Below is a small trained network, with its code and all its weights. Each question gives an input and a class and asks what happens when units are switched off, that is, made to give their printed mean instead of their output.

import numpy as np


def w(rows, s, z=0):
    codes = np.array(rows[::2]) - 128.0
    scale = np.full(codes.shape[1], s)
    scale[-1] = z or s
    return codes * scale


def f(y):
    return np.maximum(y, 0)


def log_softmax(a):
    a = a - a.max(-1, keepdims=True)
    return a - np.log(np.exp(a).sum(-1, keepdims=True))


def net(x, mask):
    res = np.array(x, float).reshape(1, 6) / 4 @ E
    y = f(res @ A[0][:, :-1].T + A[0][:, -1])
    res = res + np.where(mask, y, B[0][:, -1]) @ B[0][:, :-1]
    return log_softmax(res[-1] @ U[:, :-1].T + U[:, -1])


A, B = {}, {}
E = w([
[134,161,96,118,181,123,129,100,130,119,109],'x0',
[120,130,126,135,150,151,111,111,140,121,134],'x1',
[55,158,82,125,148,80,38,195,43,59,156],'x2',
[115,87,40,46,182,40,136,235,253,163,224],'x3',
[165,24,57,234,163,47,29,25,85,217,140],'x4',
[131,120,142,128,128,127,130,127,131,118,141],'x5',
],0.0052)
A[0] = w([
[170,114,83,106,128,110,136,183,172,170,184,67],'n0',
[67,204,181,22,83,220,205,222,176,55,128,66],'n1',
[220,149,137,113,158,178,175,64,218,165,102,201],'n2',
[152,119,86,100,182,83,147,187,169,158,202,84],'n3',
[103,101,160,115,67,140,89,150,116,81,191,161],'n4',
[222,105,131,127,85,101,204,72,170,164,141,149],'n5',
[111,99,27,58,189,52,135,201,253,148,242,90],'n6',
[39,192,55,101,187,82,11,167,23,35,165,165],'n7',
[188,23,57,216,164,58,17,56,59,226,164,47],'n8',
[93,123,175,178,87,169,131,70,30,125,39,1],'n9',
[106,87,83,77,154,98,131,158,203,134,187,72],'n10',
],0.0049,0.0027)
B[0] = w([
[194,142,191,110,70,125,102,53,97,76,67,167],'n0',
[81,32,58,26,232,157,153,182,135,63,39,242],'n1',
[90,127,186,196,86,8,194,167,202,230,254,195],'n2',
[189,202,129,149,104,178,107,140,52,78,152,185],'n3',
[87,88,165,141,149,93,176,173,175,171,174,162],'n4',
[31,128,84,170,137,103,177,169,227,191,167,176],'n5',
[247,155,216,115,40,180,48,45,60,60,51,244],'n6',
[19,239,154,183,12,42,238,167,198,237,191,244],'n7',
[40,61,28,60,237,167,176,171,154,10,101,255],'n8',
[216,172,214,61,53,195,7,28,39,67,102,195],'n9',
[184,199,169,162,91,190,54,32,109,82,151,182],'n10',
],0.005,0.0064)
U = w([
[253,201,194,129,54,217,12,36,41,74,36,21],'0',
[53,176,137,174,66,48,174,150,194,202,179,213],'1',
[125,114,144,123,151,89,114,163,108,144,156,237],'2',
[71,46,34,78,245,171,125,142,136,50,86,1],'3',
],0.0055,0.0039)

Each question gives the input, the list of numbers given to net, and the class t.
The units are the neurons (one row each of A and B). Each row of codes is followed by its name. A weight is (code - 128) times the scale printed after its matrix; where a second scale follows, it is the last column's (A, B and U).
mask holds one flag per neuron, in row order. A switched-off neuron (its flag False) gives its mean, the last column of its row in B, instead of its output. The means were averaged over made-up inputs and are rounded, as every weight is.
A unit's drop is (log p(t) with every unit on - log p(t) with that unit switched off) / (log p(t) with every unit on - log p(t) with every unit switched off).
The circuit of an input: a set's keep is (log p(t) with only the set's units on - log p(t) with every unit switched off) / (log p(t) with every unit on - log p(t) with every unit switched off). Starting from all 11 units, units are removed one at a time, each time the one whose removal leaves the highest keep (on an exact tie, the one counted first), for as long as the keep stays at least 0.8.
units of the circuit, in order: the units of the circuit, biggest drop first
k most important neurons: the k neurons with the biggest drops, biggest first
drop of u: that unit's drop, to one decimal
input [-6,4,-4,8,0,0], class 0: most important neuron : [n6]
input [-2,-6,-4,-2,-7,-1], class 3: 2 most important neurons : [n1 n7]
input [6,1,-6,-2,5,-3], class 1: 4 most important neurons : [n2 n1 n5 n6]
input [-1,0,7,-6,-8,-1], class 3: 3 most important neurons : [n1 n6 n2]
input [4,1,6,-4,-4,-4], class 1: 2 most important neurons : [n7 n6]
input [1,-7,-4,2,-6,6], class 3: 2 most important neurons : [n1 n7]
input [-1,3,4,-2,3,4], class 1: 2 most important neurons : [n7 n1]
input [-1,-6,-7,-6,7,2], class 1: 3 most important neurons : [n2 n5 n6]
input [0,-7,4,-4,5,8], class 3: 2 most important neurons : [n8 n6]
input [0,-2,1,-5,-8,-8], class 3: 2 most important neurons : [n1 n6]
input [1,-2,-6,-4,4,1], class 1: 4 most important neurons : [n2 n6 n5 n1]
input [3,8,-1,6,-4,-5], class 0: units of the circuit, in order : [n6 n10]
input [2,2,8,-3,5,-5], class 1: drop of n1 : 0.2
input [-5,6,7,-6,4,8], class 1: units of the circuit, in order : [n7]
input [7,-5,1,7,3,4], class 0: drop of n0 : 0.0
input [-5,4,8,-5,-1,2], class 1: drop of n7 : 0.7
